Below is a small trained network, with its code and all its weights. Each question gives an input and a target symbol and asks what happens when units are switched off, that is, made to give their printed mean instead of their output.

import numpy as np


def w(rows, s, z=0):
    codes = np.array(rows[::2]) - 128.0
    scale = np.full(codes.shape[1], s)
    scale[-1] = z or s
    return codes * scale


def f(y):
    return y / 2 * (1 + np.tanh(0.7978845608 * (y + 0.044715 * y**3)))


def softmax(a):
    e = np.exp(a - a.max(-1, keepdims=True))
    return e / e.sum(-1, keepdims=True)


def log_softmax(a):
    a = a - a.max(-1, keepdims=True)
    return a - np.log(np.exp(a).sum(-1, keepdims=True))


def net(x, mask):
    ids = ['ΛΞΩαγδζηθμπστφψ'.index(c) for c in x.split()]
    T = len(ids)
    res = E[ids] + P[:T]
    u = 0
    for l in range(3):
        q, k, v = (res @ M[l].T for M in (Q, K, V))
        z = softmax(np.where(np.tri(T) > 0, q @ k.T / 2**0.5, -1e9)) @ v
        res = res + np.where(mask[u], z, O[l][:, -1]) @ O[l][:, :-1]
        u += 1
        y = f(res @ A[l][:, :-1].T + A[l][:, -1])
        res = res + np.where(mask[u : u + 4], y, B[l][:, -1]) @ B[l][:, :-1]
        u += 4
    return log_softmax(res[-1] @ U[:, :-1].T + U[:, -1])


Q, K, V, O, A, B = {}, {}, {}, {}, {}, {}
E = w([
[91,168,200],'Λ',
[129,143,61],'Ξ',
[191,115,115],'Ω',
[130,108,131],'α',
[201,69,52],'γ',
[193,195,110],'δ',
[164,156,123],'ζ',
[187,130,131],'η',
[162,103,32],'θ',
[111,69,91],'μ',
[109,101,37],'π',
[92,181,174],'σ',
[100,174,121],'τ',
[116,179,250],'φ',
[96,19,193],'ψ',
],0.022)
P = w([
[35,143,147],'0',
[254,101,171],'1',
[38,153,136],'2',
[235,96,192],'3',
[41,158,130],'4',
[236,99,192],'5',
[41,155,128],'6',
[238,99,189],'7',
[40,157,130],'8',
[237,99,191],'9',
[40,157,132],'10',
[241,105,188],'11',
[42,158,127],'12',
],0.0078)
Q[0] = w([
[254,162,171],'L0H0',
[110,108,89],'L0H0',
],0.0086)
K[0] = w([
[114,113,87],'L0H0',
[140,9,107],'L0H0',
],0.013)
V[0] = w([
[106,72,2],'L0H0',
[100,62,47],'L0H0',
],0.0096)
O[0] = w([
[227,173,100,254],'L0H0',
[3,72,153,228],'L0H0',
],0.0049,0.0086)
A[0] = w([
[75,83,40,3],'L0N0',
[80,200,84,123],'L0N1',
[91,200,93,72],'L0N2',
[110,90,6,95],'L0N3',
],0.015,0.0059)
B[0] = w([
[140,111,151,196],'L0N0',
[118,199,162,159],'L0N1',
[119,250,163,142],'L0N2',
[154,114,161,254],'L0N3',
],0.02,0.016)
Q[1] = w([
[124,3,136],'L1H0',
[225,182,135],'L1H0',
],0.0036)
K[1] = w([
[27,109,93],'L1H0',
[42,128,3],'L1H0',
],0.005)
V[1] = w([
[13,2,24],'L1H0',
[121,179,219],'L1H0',
],0.0034)
O[1] = w([
[142,148,136,2],'L1H0',
[152,254,147,185],'L1H0',
],0.0077,0.0065)
A[1] = w([
[253,142,2,156],'L1N0',
[128,129,112,63],'L1N1',
[207,31,111,113],'L1N2',
[5,124,90,255],'L1N3',
],0.0079,0.0081)
B[1] = w([
[119,40,97,212],'L1N0',
[82,147,201,113],'L1N1',
[125,188,76,249],'L1N2',
[35,116,1,150],'L1N3',
],0.0089,0.011)
Q[2] = w([
[190,124,182],'L2H0',
[254,209,102],'L2H0',
],0.0043)
K[2] = w([
[253,92,223],'L2H0',
[102,141,154],'L2H0',
],0.0061)
V[2] = w([
[66,90,164],'L2H0',
[2,133,34],'L2H0',
],0.0046)
O[2] = w([
[254,104,143,102],'L2H0',
[105,189,129,1],'L2H0',
],0.0067,0.0076)
A[2] = w([
[100,136,170,4],'L2N0',
[110,171,2,123],'L2N1',
[135,84,2,146],'L2N2',
[139,84,164,188],'L2N3',
],0.019,0.0039)
B[2] = w([
[66,155,129,157],'L2N0',
[173,123,4,173],'L2N1',
[76,154,195,254],'L2N2',
[175,105,86,188],'L2N3',
],0.012,0.024)
U = w([
[187,132,78,197],'Λ',
[64,51,182,176],'Ξ',
[178,193,114,6],'Ω',
[100,195,160,1],'α',
[140,161,86,26],'γ',
[98,90,63,195],'δ',
[32,143,159,55],'ζ',
[99,170,115,111],'η',
[92,161,118,178],'θ',
[250,110,83,14],'μ',
[11,80,119,51],'π',
[178,48,72,185],'σ',
[207,175,162,154],'τ',
[70,117,99,160],'φ',
[86,127,99,109],'ψ',
],0.016,0.009)

Each question gives the input, a string of symbols that net reads in full, and the target symbol t.
The units are the heads (2 rows each of Q, K, V and O) and the neurons (one row each of A and B). Each row of codes is followed by its name. A weight is (code - 128) times the scale printed after its matrix; where a second scale follows, it is the last column's (O, A, B and U).
mask holds one flag per unit, layer by layer, with each layer's heads first. A switched-off unit (its flag False) gives its mean, the last column of its rows in O or B, instead of its output. The means were averaged over made-up inputs and are rounded, as every weight is.
A unit's drop is (log p(t) with every unit on - log p(t) with that unit switched off) / (log p(t) with every unit on - log p(t) with every unit switched off).
The circuit of an input: a set's keep is (log p(t) with only the set's units on - log p(t) with every unit switched off) / (log p(t) with every unit on - log p(t) with every unit switched off). Starting from the 12 units with the biggest drops (on a tie, the unit counted first), units are removed one at a time, each time the one whose removal leaves the highest keep (on an exact tie, the one counted first), for as long as the keep stays at least 0.8.
circuit, biggest first: the units of the circuit, biggest drop first
k most important neurons: the k neurons with the biggest drops, biggest first
top k neurons in layer l: the k neurons of layer l with the biggest drops, biggest first
input σ γ σ, target η: 4 most important neurons => [L0N3 L1N3 L2N1 L0N1]
input Λ π ψ, target π: 4 most important neurons => [L0N3 L1N3 L1N2 L0N0]
input γ γ π α Ξ π θ ψ, target σ: circuit, biggest first => [L2N2]
input π Ω γ π ψ π γ γ π, target τ: circuit, biggest first => [L0N3 L2N2 L0N1 L2N1]
input Ξ π α α μ π π π μ μ δ, target Ω: 4 most important neurons => [L0N3 L0N0 L0N2 L2N2]
input π π π π γ Ω, target Ξ: 4 most important neurons => [L2N2 L0N3 L1N0 L1N3]
input α α π π π γ π π π τ, target Λ: 4 most important neurons => [L2N2 L0N3 L0N0 L1N3]
input γ π γ γ π δ, target Ξ: top 3 neurons in layer 0 => [L0N3 L0N1 L0N2]
input π Ξ η Ω Ξ π π π γ ζ, target Ξ: 2 most important neurons => [L0N3 L0N1]
input ζ π α π π θ ψ π π γ π α, target Ξ: 3 most important neurons => [L0N3 L0N1 L0N0]
input α φ π θ π ζ, target Ξ: 4 most important neurons => [L0N3 L0N1 L0N2 L2N1]
input γ π δ π γ τ, target Λ: 2 most important neurons => [L2N2 L0N0]
input π γ Ξ γ π γ γ π Ω Λ, target Ξ: 3 most important neurons => [L2N1 L0N3 L1N2]
input γ α ψ π γ Ξ γ π, target Ξ: 2 most important neurons => [L0N1 L1N2]
input Ω γ ψ π π π Λ, target θ: circuit, biggest first => [L0N3 L0N2 L2N2]
input π π α π, target Ξ: 3 most important neurons => [L0N1 L0N2 L1N2]
input π Λ π α, target Ξ: top 3 neurons in layer 0 => [L0N3 L0N0 L0N1]
input π γ ψ φ π π Λ Ξ, target Ξ: top neuron in layer 0 => [L0N1]
input Ξ γ γ ψ π π π ψ μ Λ π, target τ: top 3 neurons in layer 0 => [L0N3 L0N0 L0N1]
input ψ ψ π π, target σ: top 2 neurons in layer 0 => [L0N3 L0N0]
input π φ π α α γ π π Ξ Ξ, target Ξ: top 2 neurons in layer 0 => [L0N1 L0N2]
input γ π γ γ π ψ γ γ π γ τ, target γ: top 2 neurons in layer 0 => [L0N3 L0N2]
input π θ π π α γ θ π π γ ψ, target π: top 2 neurons in layer 1 => [L1N2 L1N3]
input π π τ π α δ Ξ π Ω α τ, target γ: top 3 neurons in layer 2 => [L2N1 L2N2 L2N0]
